Every row comes from one small tree of marks. The marks that hang from a mark follow it in brackets, in alphabetical order. Every link used is in the known rows. Which tree was each row made from?
Each row is shifted at random along 3 fixed directions that mean nothing.
Known rows:
pumal{bezu{nivi{luza}} fiforab{zagoban} kuput}: [-24.3 -52.6  -1.0   6.0  -6.5  -1.5 -26.9   6.3 -17.6  -3.8   1.4 -13.1
 -27.2  38.8   4.5  15.6  10.7  10.4 -20.5  12.1   3.1  15.3   6.7   9.5
 -17.4   4.5 -19.7  24.8   8.3   3.1 -10.8   2.8 -17.2  -4.2  -1.9  -3.5
 -24.8  -7.7  21.2  36.5 -21.3 -20.1  11.5  12.6]
pumal{bezu fiforab{zagoban} kuput{nivi}}: [ -8.5  -5.2  28.4  -8.2  -1.2   2.3   8.1  -7.1  -7.2   7.3  -9.5  -0.1
 -12.5 -14.6  23.0  -1.7  -7.7 -12.1  -4.2   8.6   5.4   4.2   8.2  -6.0
  -8.8  -2.2   9.9  -8.4   9.4  -0.9  11.3  -8.8 -10.6 -13.1  -3.0 -18.3
  -8.3   2.1   9.1 -11.1   9.3   4.8   3.7  -4.3]
kuput{nivi{dibit pumal{fiforab}}}: [-20.1 -38.3 -38.8   2.3  -1.7  -9.9 -22.4  18.9   2.6   5.2  14.8  -9.9
 -10.1  34.4 -28.2  16.2  24.4  15.1  -5.4  -1.8  -2.8   9.2   0.1  16.1
  -6.5  -6.3 -24.9  15.8  -1.5   7.8 -23.4   2.4  -1.8  10.6  -2.8  -2.6
 -20.9  -4.2   6.6  30.7  -9.2 -33.4  -6.5   5.2]
kuput{bezu{nivi{dibit luza{zagoban} pumal{fiforab}}}}: [  8.1 -27.3 -30.3  -3.2  -1.9   3.9 -20.5  11.8  -2.4  -3.4  12.9   2.4
  -5.5  19.0 -13.7  14.7  11.9   4.9  -4.0   8.3  -1.4   7.1  -7.4  11.7
 -15.4 -10.5 -17.7  13.8  -4.8   7.5 -32.1  11.7  -2.4   4.7  -1.1   3.5
 -15.3 -15.9   9.4  26.6 -13.9 -18.4  -0.9   2.6]
zagoban{luza{berumus dibit{nivi}}}: [-11.5  14.8  29.8   8.8  10.3  -0.1   4.0  -5.7  -2.3 -15.3 -13.4  -5.9
  10.5  -0.6   2.3  -9.3  -7.1   8.7 -16.2   3.2  -0.6  -6.0 -15.7  26.8
   0.7  43.5  13.9  11.7   2.5   2.2  -3.0  12.9  22.1 -10.0  17.1   7.5
   4.4  20.4 -13.8 -10.6   8.4  25.8  14.4  -0.7]
dibit{kuput nivi{pumal}}: [  1.6  26.9 -11.5 -18.9   6.9  13.4  13.9  -3.6   5.0  -9.8  -6.6   0.0
   6.2 -18.3   3.5  -1.3 -13.2   0.8  -2.7  -8.6 -10.2   2.4   1.0   1.3
   5.1  -7.3  18.8 -12.4  -9.4   6.9 -10.5   4.8  15.3   0.1  28.5   1.2
   3.2   3.9  -8.3  -7.7  10.3  23.6 -15.1  -5.3]
zagoban{luza{dibit fiforab{bezu{kuput nivi}}} pumal}: [-20.8  -2.2   8.4  27.8 -12.3  -7.3  -4.9  -4.2  -4.2   0.6 -24.5  -9.5
 -11.4   8.3   1.5  -1.7  -1.9   3.0  -2.7  11.5  -8.4   9.1  17.1 -10.1
   9.0  16.4   6.2   8.2  17.1  -9.5  21.8 -11.8 -20.4 -21.1 -10.4 -14.3
   4.2  16.5  -3.0   8.8   1.5 -11.0  21.8   5.0]
zagoban{fiforab{bezu{nivi{dibit{kuput} luza}}} pumal}: [-18.0 -11.3 -17.3   3.4 -12.2  -0.9 -10.3   9.7  10.1   5.9 -11.0  -6.2
 -24.1  18.8  -1.6   1.5   2.6   2.6   6.1   2.6 -10.4   5.6   7.4   0.5
   0.2 -15.6  -7.7  16.6  12.3  -6.1   5.7   1.0 -15.7 -17.5   2.7 -22.8
 -10.7  -6.0   5.1  13.4 -19.0 -20.0  -6.8   1.8]
kuput{bezu nivi{luza}}: [  3.4   7.8  17.1 -15.5   1.4  11.0  11.9  -4.8  -9.3 -11.0   3.3  11.0
  13.4 -16.8  20.1  -1.0   1.9   4.1  -4.9   5.1  -2.9  -7.9 -14.3   9.8
  -4.1   4.3   7.9   4.7 -15.0  16.9 -30.7  13.8   1.3  -2.2   3.9   7.0
   4.2   0.9  -0.4   4.1  11.0  29.2  -8.4  -7.3]
bezu{kuput{nivi{luza{berumus dibit fiforab zagoban} pumal}}}: [  5.7 -20.0 -29.2  16.2 -18.2 -24.2 -24.3  21.8  20.4  17.9  10.4  -8.5
   1.9  19.5 -31.9   4.7  16.7  -9.9  18.7 -12.2   1.7  -2.8   5.3   6.4
   9.0 -17.2 -26.4  -4.3  21.4 -15.1   8.1   5.0   6.2  25.4 -10.6  -8.0
  -2.3  -4.2 -18.3 -18.8 -13.1 -38.8  16.5   4.1]
berumus{dibit fiforab{zagoban} kuput nivi{luza pumal{bezu}}}: [ -4.5 -42.3 -41.1  14.8 -17.3   0.8 -34.0  18.1   5.0  -5.0  -0.5 -11.8
 -23.0  68.4 -30.6  18.8  25.7  30.9  -0.2  -6.7  -0.8  22.8  14.6  -4.5
   2.6 -11.9 -36.5  22.0  18.4  -5.8 -23.3  -2.3 -14.9  32.5  -4.7   7.7
   0.9 -17.7   9.3  46.0 -34.0 -21.1 -12.0  22.4]
kuput{bezu nivi{pumal}}: [ -6.5  -4.1 -20.1  -9.1  -2.8   6.1   0.3   7.2  -1.8  -5.3  -6.8   4.6
  -1.2  -0.7   2.9  13.3   7.1  11.4 -11.8   2.6  -9.4   2.5   4.0   0.0
   2.2  -0.7   0.0  10.0 -11.1  12.5 -25.3   3.9  -8.8   2.1  -0.3   3.5
  -2.4   5.7   3.9  20.0   9.2   9.6 -11.0   1.3]
kuput{bezu{pumal{fiforab{zagoban}}}}: [  8.6  -7.2 -17.6  -0.1 -10.6  20.6 -12.8   9.1   4.2  -1.8 -42.9   7.8
 -22.3  13.4  15.7  10.5  -9.5  -4.0  -8.3  -1.5  -9.0  11.1  10.9 -11.3
 -17.2 -13.3 -10.1  37.4  22.9 -11.4 -18.5   0.1 -20.4  -8.6   1.6 -12.9
 -14.7  11.4   9.7  33.2 -17.2 -15.8   4.7  11.8]
dibit{kuput{nivi{luza{fiforab{bezu zagoban}}}}}: [-13.9 -46.5 -22.3  21.7   5.3  -2.8 -19.5   7.0  -9.6  -9.9  33.0  -7.5
   5.7  37.5 -18.9   9.6  19.1  20.4 -22.8  -5.4  -5.1   7.9   2.8  -1.9
  -5.0  33.7 -14.9  14.8 -18.2  19.1 -12.5  -2.9  14.3  15.1  16.5  30.1
  -2.3   8.9   6.1  42.3  -4.7  -9.2   6.5  19.8]
dibit{kuput{bezu{pumal}} nivi{luza{berumus fiforab zagoban}}}: [  8.9  -2.4  -3.4 -11.2  12.2 -17.9   7.0   0.3  -1.2   5.5  43.4   6.4
  36.8  -8.8 -16.3 -21.3  16.0  -7.3   7.2 -20.3   0.7  -8.0  -6.4  -3.5
   4.3   7.1  -0.7 -39.3 -22.6   3.5 -11.3   9.6  27.6  26.3   3.2  21.1
  14.8  -2.5 -15.2 -19.6   7.3   7.0  -0.5  -0.9]
bezu{kuput{nivi{dibit luza}} pumal}: [ -7.9 -18.9 -33.3  -7.1  -1.3   7.3 -17.4   9.8  -9.9 -21.2   5.1  -4.5
  -2.7  19.4 -13.1  35.5  -2.3  23.3  -7.8  22.2  -7.2   8.6  -5.8  18.7
   3.0 -14.0 -12.5  36.5 -17.3  20.6 -21.3  17.2  -4.0  -3.0  11.6  22.3
 -11.8  -9.4  12.8  36.4 -14.4  -9.3 -10.5   2.8]
nivi{dibit{kuput{bezu{pumal{fiforab}}}} luza{zagoban}}: [ 28.9  19.0  -7.1 -24.7  11.4  24.5   9.2  -7.0  -8.4 -14.6   1.1  11.9
  11.6 -22.6   5.2   3.8 -21.3  -4.7  -0.8  10.7  -3.7  -1.1  -9.4   3.9
 -13.4  -9.4  10.7   5.7 -13.6  11.2 -12.8  15.8  14.0  -8.4  21.4  10.3
  -2.1  -7.4   6.7  -1.0  -2.3  12.3  -6.5  -4.7]
bezu{pumal{fiforab kuput{nivi}}}: [-20.8  -9.2   4.5  -8.3  14.5  10.9   6.3 -12.8 -29.7 -20.9  -4.0   1.0
   3.1  -4.8   5.8  13.4  -8.0  14.3 -24.8  20.3  -1.7  13.7   5.6   1.7
  -7.3  19.8  11.2  12.3 -20.7  20.3  -6.3   0.3   1.0 -16.2   6.9  14.4
  -8.5   9.1  20.1  27.0  10.7  13.7   0.1   0.0]
nivi{luza{dibit fiforab} pumal{bezu}}: [  9.4   6.3   1.5   6.4   1.8   7.8  -6.9  -2.8 -10.3  -9.1   2.8  -0.8
   5.4  -0.4  -4.8  -1.5   3.1   5.2  -1.0  -7.3   3.7  -7.3  -2.3   5.3
  -6.8   4.2  -5.3  -1.5   5.4  -0.1  -5.1   4.6   1.8   2.9   3.9   7.0
   2.5  -0.6  -1.5  -0.5  -5.8   4.7   6.4   2.1]
luza{berumus{dibit} fiforab{pumal{kuput} zagoban}}: [-18.5 -53.1 -55.2  42.4 -24.3 -16.8 -52.8  40.3  29.4  15.0 -35.3 -22.0
 -43.1  80.6 -35.6  26.1   9.6  11.9  -9.0  -7.6  -3.7  15.5  23.2   3.5
  -0.8   1.9 -48.4  55.9  51.8 -26.2  31.0  -3.5 -15.3  16.0  -4.1 -15.0
 -14.9  15.6  -2.4  39.0 -41.9 -66.7  17.0  35.7]
fiforab{bezu{nivi{dibit}} pumal{kuput} zagoban{luza{berumus}}}: [ -5.5  -8.4  12.0  31.1  18.9 -21.7  -2.8   1.5   3.1   3.5  21.9  -4.5
   1.9   6.6 -17.5   5.5  -3.1   2.8 -11.7  12.9  10.8 -10.6 -12.4  -3.0
   6.2  41.3   6.9   0.8 -20.4   4.1  47.1 -23.6  10.7  -5.1  -8.7  27.3
   5.4   4.5   3.2  -2.7   9.5 -11.2   9.0   3.8]
bezu{kuput nivi{luza{dibit}} pumal{fiforab}}: [-15.3 -23.0 -14.9  -0.2 -14.2 -19.4 -15.5   6.1  -1.6  14.2   6.4 -11.2
  -5.8  26.3 -18.3  12.0  12.9   2.1  12.0   1.4   2.7  11.4   2.3  11.4
   4.3 -26.7 -20.9   7.8   8.8  -2.7 -11.3   0.3 -13.9   3.0 -19.3 -10.0
 -13.8 -12.7   2.0  11.7 -20.3 -35.2   7.2  -0.8]
kuput{bezu{nivi{dibit} pumal{fiforab{zagoban{luza}}}}}: [  1.4  -7.7   8.3  -1.9  -5.3 -31.9   2.9  13.8  23.7  42.2  21.8   6.3
   9.3  -2.4 -12.6 -23.7  21.7 -23.8  35.2 -18.6   6.5 -12.8 -21.4  -4.6
  -7.2 -31.9 -10.9 -28.3   8.9 -15.1  -4.6 -18.5 -11.8  15.5 -36.0 -24.2
  -5.9 -17.3 -12.7 -18.6  -6.2 -41.5  -3.4 -12.4]
luza{berumus{dibit kuput{bezu nivi}} zagoban{pumal}}: [  9.5  45.4  26.0  -5.3   0.5  -4.9  30.9 -11.4  15.9   8.9  -7.4   8.8
  19.3 -39.3   8.0 -18.6 -15.1 -14.4  20.5   7.3   1.3  -8.3   4.4 -12.8
  20.6   0.2  26.4 -25.2  -4.3  -0.9  22.2  -4.5   7.5   5.5  -3.2  -8.9
  33.4   7.4 -14.8 -47.9  29.0  30.3  -4.5 -14.1]
pumal{bezu{kuput{nivi{dibit luza{berumus}}}} fiforab{zagoban}}: [ -2.0 -24.2  18.9  -2.9  10.3   6.9  -5.5  -7.8 -26.1 -22.9  16.1  -1.4
  -2.8   5.3   4.7  18.3  -4.0  13.0 -22.1  36.2   8.4   8.1   0.1  16.0
 -13.7  20.6  -2.2  22.4 -21.6  17.9  -8.6  19.2   8.3 -14.4   7.7  30.4
 -11.3  -8.1  22.5  13.0   1.7  14.8   8.7   1.0]
pumal{bezu kuput{nivi{luza}}}: [ 11.9  44.1  60.5 -27.5  11.0  19.3  37.1 -26.9 -19.9 -15.9  -1.8  14.3
  14.9 -62.1  42.2  -8.8 -26.1 -12.3   2.0  17.9   7.2 -14.5 -13.0   1.8
  -1.6  -0.9  36.9 -24.3 -16.5  14.1   8.1   7.0   3.6 -22.0   9.2   1.4
  11.6  -6.9   3.8 -39.1  25.1  56.2  -8.5 -23.3]
dibit{kuput{bezu{nivi{luza} pumal}}}: [ -8.9 -18.0 -35.5 -19.7 -22.6   2.0 -14.5  20.1   9.2   3.8 -18.6  -1.1
 -19.8  26.6  -1.7  22.4   6.0   7.0  -1.0   0.6 -17.4  12.5   8.0   4.0
   2.9 -35.0 -18.1  26.9   7.5  -0.3 -30.9  16.8 -23.2   0.9   2.5 -12.3
 -12.4 -11.1   2.9  27.4 -27.1 -15.4 -10.2   6.4]
dibit{kuput{bezu{pumal} nivi{luza{berumus}}}}: [ -0.6  -0.8  -7.8 -25.7  -7.6  -4.8   7.0  11.1   3.9   1.5   1.8   8.2
   4.5  -3.5  -0.3   8.0   6.0   1.1  -0.6   2.1 -10.4  -3.0   1.8   4.5
   6.8 -14.7  -4.2   6.4 -13.1   6.1 -19.8  20.9   0.1   4.2   0.3   5.7
   0.2  -7.2  -1.6  -4.8  -3.8   9.0 -10.2  -3.0]
fiforab{pumal{kuput{bezu{nivi}}}}: [-19.5 -15.8 -18.8   0.5  -6.4  -4.3  -9.4   7.4  -3.4   0.8 -18.4  -6.5
 -19.7  18.1   3.0  24.5  -0.8  10.7 -17.8  13.8  -5.3  11.0  13.2  -2.4
   8.0   4.8  -3.0  18.0  -1.3   6.4   6.3  -6.2 -22.4 -10.4  -6.3  -3.7
  -4.2   8.3   9.3  25.3  -0.1  -6.6  -4.3   9.3]
zagoban{fiforab{bezu} luza}: [-17.8 -18.3  11.0  29.4  -2.4  -7.5 -11.2   5.0   6.4  13.2  -9.4  -9.3
 -10.5  23.0   5.3 -26.3  15.2   1.5  -3.3 -28.5   2.2  -7.4  -9.1  -0.8
  -7.6  22.7 -12.4  10.1  24.1 -18.8  11.4 -17.1  -8.7   3.4 -15.4 -21.3
 -11.7  18.6  -4.8  13.0  -7.9 -25.4  10.2   9.4]
fiforab{bezu zagoban{luza}}: [ 11.3  13.7  23.3  26.4   8.3   9.0   2.9  -4.1   8.7   0.8  -8.3   2.1
   3.3  -7.7  15.5 -18.8  -9.3  -8.0  -1.5 -17.9   2.4 -16.1 -18.4  -8.4
  -6.7  26.2  10.2   7.5   7.7  -9.0  16.3 -20.1   5.9   3.3   4.9   1.9
   3.3  18.6  -8.3  -0.4   5.8  -0.1  11.7   3.5]
dibit{kuput nivi{luza{berumus} pumal}}: [  3.2  11.0  -3.7 -16.5   7.4 -15.2   9.6   5.7  11.5   6.3  31.4  -1.0
  20.1 -10.4 -14.1 -17.1  12.3  -5.2  12.3 -23.9  -0.6 -14.3 -12.2  10.8
   7.3 -10.8   0.8 -30.2 -15.9   0.3  -8.7  10.7  27.6  24.3   9.2   9.1
   3.9 -11.7 -17.3 -29.5   3.2   7.3 -12.0  -8.8]
berumus{fiforab{zagoban} kuput{bezu nivi{luza pumal}}}: [ 19.4  -3.0  -9.9  -8.3  -0.7  15.8   5.3  -2.4  -3.1 -14.1   4.0  16.4
  10.6  -5.5   2.1   2.4   8.3   6.6  -1.2   2.7  -3.9   2.2   1.1 -18.6
  -6.8  -8.3   0.1  -6.2 -13.8   8.1 -31.5  -1.0   0.5  15.8  -0.9  17.9
  10.0 -13.2   5.2  15.7   4.3  18.4 -14.3   1.8]
zagoban{luza{fiforab{bezu}} pumal}: [ -1.6  16.8  29.6  24.7   4.2 -11.9  11.5  -5.3   5.9  17.7   6.5   2.6
  14.7 -18.7   8.3 -47.4  12.7 -18.4  20.6 -34.0   0.6 -22.7  -8.4 -20.3
  -0.1  13.8   7.3 -30.3  12.0 -21.0  24.2 -24.8  -2.5  10.3 -17.0 -17.9
  12.5  17.4 -18.4 -20.6  13.2 -12.8  11.1  -4.4]
luza{dibit{kuput} fiforab{bezu pumal zagoban}}: [ -7.8 -34.1 -52.8  38.2 -15.6 -28.6 -34.5  29.0  33.3  36.1   3.9 -21.1
 -20.1  56.1 -40.7   9.5  17.8  -1.1   6.0 -33.8  -3.4   3.1  19.3 -13.3
  15.2   2.5 -31.6   8.8  30.7 -18.0  34.3 -30.5  -5.4  21.6  -4.4 -13.3
  -0.9  19.0 -15.0  13.5 -20.4 -65.1  10.4  27.2]

Which tree is each row?
[ 14.9  16.0 -15.9   4.9  -3.2  10.6  -7.8  -2.6   1.7 -11.2  -7.3  -3.5
   2.1  -7.3  -5.7  17.8 -19.6  -1.7   4.4  11.5   0.2   2.2  -6.2   8.1
   5.7  -9.7   6.1   9.9  -0.3   5.3   0.7   2.7   5.8  -1.1  13.3   6.8
   1.0  -4.3  -3.4  -3.1  -2.9   0.5   8.8  -4.0] -> bezu{kuput nivi{luza{dibit zagoban} pumal}}
[-23.6 -39.9 -62.8  -4.2 -21.0 -25.8 -22.4  30.6  30.6  29.3  12.2 -18.1
 -13.1  56.8 -46.2   4.3  36.7  15.5  14.6 -31.9  -8.9  14.5  12.0   8.9
  13.8 -33.6 -38.2  -8.0  25.2 -13.6 -19.2   1.9  -3.8  38.3  -9.9 -23.4
  -8.9 -13.4 -13.0  19.4 -25.0 -44.9 -17.6  14.4] -> berumus{dibit{kuput nivi{pumal}} fiforab}
[  3.3 -11.2 -25.0 -13.3 -10.9  26.9 -11.3  12.2  -8.5 -27.0 -26.2  10.1
 -14.4   8.2  12.8  26.9  -1.2  17.6 -22.3  15.0 -17.8   7.3   3.3   8.3
  -9.9  -6.9  -5.9  41.2  -3.8  14.5 -45.3  24.2 -12.6 -10.1  13.6   7.2
 -11.1  -0.7  12.8  41.5 -10.1  16.1 -10.2   5.8] -> kuput{bezu nivi{luza pumal}}
[  1.5  10.6  12.7  -6.7  16.9  13.4   7.8 -12.3  -7.1 -14.4  14.6  -0.7
  20.7 -14.0   9.1 -25.8 -10.2  -3.6  -3.0 -15.3   0.3  -3.9 -17.9   9.9
  -9.3  18.1  15.5 -16.0  -9.0   8.2 -10.8   6.3  31.7   3.2  31.2   3.8
   2.2   7.8  -7.6  -8.0   7.1  22.1  -3.1  -4.0] -> dibit{kuput nivi{luza{zagoban{fiforab}}}}
[ 11.5 -10.5 -32.7 -15.9 -14.9   3.9 -12.6  16.9  12.1   3.3  -5.8   5.2
   0.1  10.4  -3.6  -0.2   4.5  -8.3   7.7 -18.0 -16.1   8.0   7.3  -5.4
  -1.8 -28.6 -12.0  -4.9  15.6  -7.8 -27.0  15.8  -1.7  11.1  14.2 -13.0
  -1.0  -2.6 -11.4   7.8 -19.6 -12.2  -5.7   7.7] -> dibit{kuput{bezu{pumal}} nivi{luza{fiforab zagoban}}}
[ -3.6   3.9 -43.3 -21.8 -35.4  -4.2  -6.4  28.3  35.3  23.6 -42.6  -4.5
 -29.5   9.4  -6.5  25.1  -0.8  -3.9  10.1  -1.5 -21.0   8.7  22.6   4.1
  15.7 -46.3  -8.7  15.2  34.0  -9.0  -8.5   9.6 -23.8  -5.6   1.3 -43.3
  -8.4  -1.2 -12.9 -10.0 -13.6 -17.5 -12.5   2.2] -> luza{dibit{kuput{bezu nivi{pumal}}}}
[ -0.5  -3.6   4.9  16.3  11.1 -16.6   6.7 -10.0  -3.6   6.0  24.7  -0.1
  21.7  -0.6 -16.1  -8.8   7.8   5.5   3.2  -8.7   4.9  -2.0  -5.2 -13.8
  12.9  19.1   7.5 -25.6 -11.5   0.0  10.3 -24.9   8.4   7.0 -16.8  20.2
  12.2   3.7  -3.8   3.5  10.0  -5.4   4.7   3.5] -> berumus{fiforab{bezu{kuput pumal} zagoban{luza{dibit{nivi}}}}}
[ 28.9  39.8  46.9 -13.5   6.6  -1.2  34.6 -22.7   3.8   7.7  11.2  16.0
  31.4 -37.4  16.4 -36.1   6.3 -16.7  23.2 -13.7  16.3 -19.5 -11.6 -13.5
   2.3  -2.3  10.6 -43.0  -6.0 -13.2   2.1   0.5  12.3  20.5 -19.1   3.8
  26.2 -11.6 -16.8 -52.2  19.6  34.9  -4.1 -14.1] -> nivi{luza{berumus{fiforab kuput{bezu}}}}
[ 14.4   8.1  18.2 -11.9  15.2   6.2   8.5 -14.5 -23.4 -15.9  18.6   1.7
   6.1 -19.3   2.5   2.4  -5.3   4.4  -5.7  19.8  13.0  -4.6  -2.0   9.6
  -9.4   0.8   3.1  -4.8 -21.9   5.9   4.9  15.5   9.6  -7.2  -3.6  24.2
  -6.5 -17.6  15.6 -14.2   5.6  16.3   1.2  -9.0] -> nivi{dibit luza{berumus} pumal{bezu{kuput} fiforab}}
[-20.2 -17.0 -37.2 -16.9   4.1 -25.6   1.3  12.0   7.4  18.2  37.6 -11.4
  13.9  11.6 -23.7  -4.0  28.7  13.2  -0.1 -23.5  -6.9  -1.2   2.6   4.1
  15.6  -7.2  -5.3 -30.7 -22.1  12.7 -17.8  -2.9   7.7  28.8  -2.1   3.7
   0.2  -2.7  -9.6   2.8   9.9  -7.3 -21.2   3.0] -> dibit{kuput{bezu} nivi{pumal}}
[-15.2  -5.0  12.0 -11.9   3.6  -2.1   7.2  -6.8 -13.5  -7.9  -8.8  -4.8
 -12.5   1.4  -0.6   9.1  -4.7  12.2 -19.1  20.4   4.6  15.7  19.2   9.5
  -0.7   7.3   5.4  -2.9   1.4   2.5   7.9  13.9  -0.1 -16.2  -3.8  -0.2
  -5.1  -5.9  15.1  -2.8   1.9  20.4  -1.6   0.5] -> luza{berumus{dibit{nivi{pumal{bezu fiforab kuput}}}}}
[-19.9 -33.7 -17.3  14.9  -6.5  -2.8 -28.7   9.0 -11.3   1.9   1.5 -17.7
 -17.6  24.8   4.4 -12.3  10.9   4.0   0.5 -15.0  -2.2  -1.7   7.1   0.2
  -3.1  -2.8 -20.2  13.5  15.5 -11.8   7.0  -3.8 -16.6  10.1  -4.4 -16.2
 -15.8   8.4   9.4  21.2 -15.3 -35.9   8.6  11.5] -> nivi{luza{zagoban{fiforab pumal{bezu{kuput}}}}}
[  0.5  15.1  10.8  -4.7  11.0  -2.8  14.4 -16.2 -11.0   6.2   9.3  -1.1
  15.8 -18.5   4.3 -13.8  -3.8  -7.6  10.8  -9.2   9.0  -1.2  -2.3  -8.4
   0.9  -8.5   6.3 -17.5  -9.8  -2.0   8.1 -13.0   1.8   6.6 -11.7   2.2
  -0.9   3.3   1.2  -8.6  11.8  -5.8   1.7  -8.2] -> bezu{kuput pumal{fiforab}}
[-10.6 -17.7  11.5  18.9   1.9 -21.3  -6.8   1.2   2.5  10.3  29.6  -5.0
   5.4  21.1  -8.6  -3.8  22.7   3.2  -1.7 -11.2  10.9  -7.1 -10.9   6.4
   7.5  20.3 -14.6  -0.6 -11.8  -1.5   0.0  -3.0   4.7  14.9 -15.8  14.6
   1.9  -1.9  -3.9   0.7  -1.3  -5.9  10.2   2.0] -> fiforab{bezu{nivi{luza{berumus}}}}
[ 41.7  33.4  31.8  -3.1 -10.9  17.3  14.8   2.6  15.1  -2.9 -33.3  31.5
   1.6 -35.4  29.7 -10.3 -18.5 -33.4  13.1   1.2  -3.2 -11.8  -0.8 -20.3
 -12.6 -12.0   9.6   0.6  17.7 -16.1  -1.8   7.1  -1.3 -13.9   0.6  -6.5
  15.0   4.4 -11.5 -26.5   3.0  21.3   3.6  -7.7] -> kuput{bezu nivi{luza{berumus fiforab{pumal zagoban}}}}
[ 22.1  18.5  15.5  -5.0   9.9  20.3  10.1 -14.8 -14.3 -21.4  -9.7  11.0
  -1.8 -24.1  10.5  17.4 -25.4  -4.3 -11.4  30.9   6.9   6.2  10.0 -10.2
   5.9  18.3  14.1  -0.1 -12.3   1.1  17.6   4.8   5.0 -19.3   7.4  21.0
  12.5   3.8  12.4 -12.9  20.1  27.5   3.8  -3.2] -> luza{berumus{fiforab{pumal{bezu{kuput{nivi{dibit}}}}}} zagoban}
[  6.4  -3.1  -3.0  24.2  -8.0   0.9 -16.1   1.0   6.6   0.1 -20.3  -8.5
 -17.0  17.8  -4.2  -3.0  -4.2  -5.2  -1.6  -2.5  -1.3   2.9  17.6  -5.5
   4.4  14.5  -7.3  19.9  23.6 -17.5  22.2  -3.5   0.8  -3.0   4.1 -10.9
   2.9  13.4  -1.6  -6.2 -11.5 -16.9  22.1  11.3] -> nivi{luza{berumus{kuput} dibit zagoban{pumal{fiforab{bezu}}}}}
[-26.0 -34.6 -27.6  10.6  -5.8 -20.3 -26.2  18.7   1.8  18.1   3.2 -22.6
 -25.5  37.4 -12.0  12.6  15.9   9.4  -7.7 -16.5   2.0  -0.9  11.8   1.9
  12.2  -1.1 -23.7   8.4  12.0  -7.2  24.6 -16.2 -21.1  13.7 -11.5 -11.8
 -11.9   8.9   5.3  16.5 -11.1 -40.4  -2.9  15.8] -> fiforab{pumal{bezu kuput}}
[-11.6  -9.2  -4.6   1.9   6.6  14.4  -9.1  -1.2 -10.5 -27.9   2.9  -5.8
   6.5  24.6  -4.2  10.8  -1.9  28.8 -18.0   6.6  -3.1   7.6 -15.5  30.7
  -4.3  19.7  -3.7  30.1  -7.5  20.9 -32.8  22.1  15.6   0.9  25.0  20.2
   0.2   3.4   3.1  36.3  -9.6  21.9  -6.0   6.8] -> berumus{dibit{nivi{luza}}}
[-16.8 -22.9  -7.3   9.7  -4.6 -16.7  -6.9  -4.0   0.1  15.7  12.8 -13.7
 -12.6  22.1  -9.8  14.8  10.2   5.9  -0.4  12.7   9.1  16.7  10.2   1.5
   7.3  -3.1 -10.6   1.0  -1.3   1.1  10.5 -10.6 -14.0  -7.4 -19.2  -5.4
 -10.5  -6.1   7.9  10.0   0.2 -22.3   4.7   1.7] -> pumal{fiforab{bezu{kuput nivi{dibit}}}}
[  3.0   1.6  22.7  -6.4 -10.5  18.9  -6.8  -9.3 -12.6 -10.4 -34.2  -3.3
 -24.9  -4.2  22.5  16.2 -25.4  -8.6 -11.1  26.7   2.7  13.5   7.8  12.2
 -10.6  -1.5   7.8  17.6  25.7  -3.1   5.3  11.8 -12.5 -32.2  11.2 -22.6
 -11.2  -2.8  10.9  -6.4 -11.4   9.9  18.4  -1.5] -> pumal{bezu{nivi{luza{dibit zagoban}}} fiforab kuput}
[ 10.0   5.8   3.8  -2.6  14.0 -15.1  -0.3   3.6   1.4   6.6  41.5  -1.9
  15.3  -6.6 -16.6  -8.3  15.7   1.1  12.3 -12.0  14.8 -25.0 -20.8  15.1
   1.7  -3.1 -10.3 -17.6 -18.9   0.4   5.7   5.2  14.2  22.4  -8.8  19.5
   1.2 -17.6  -3.9 -25.7   1.2  -3.2  -6.6  -8.5] -> nivi{dibit luza{berumus} pumal{bezu}}
[-11.1 -25.7 -33.7  11.7   8.0   4.4 -16.4   2.2 -10.8  -8.8  -2.2 -11.9
 -21.0  25.0 -15.3  27.7   0.9  23.1 -25.6  15.8   1.0  13.0  14.1   3.3
  -5.1  14.3  -8.8  25.0  -4.4   8.4  16.3  -5.3  -5.6 -11.7   0.4   9.8
 -18.6   1.1  21.5  34.4  -6.5 -17.6  -0.2  14.0] -> nivi{dibit pumal{fiforab{bezu} kuput}}
[-30.3   5.3  19.4  15.5   9.8   1.5  11.5 -19.3 -17.6  -5.5 -13.0  -3.7
  -7.6 -10.9  18.7  -8.9  -8.6   5.0 -13.2  12.2   1.0   5.1  12.1 -16.6
   3.0  27.4  21.2  -2.7  -7.4   2.8  30.9 -21.2 -13.4 -27.2  -7.8  -6.8
   2.1  15.8  14.2  10.1  16.3  11.8   4.4  -0.8] -> zagoban{fiforab{bezu{nivi}} pumal{kuput}}
[-28.5  -4.6   4.2  22.3  16.7  -7.4   1.6 -11.9 -11.4  -1.4  16.7  -6.0
   3.5   6.0  -4.7  -8.3   7.1  13.1  -6.5   5.9   4.9   0.5  -2.7  -4.1
   2.9  31.0   7.5  -1.0 -19.7   9.7  14.5 -19.4  -2.6 -13.7  -7.4   7.5
   2.8  10.8  10.3  18.5  13.7  -1.4  -0.5  -0.7] -> zagoban{fiforab{bezu{nivi{dibit}}} pumal}
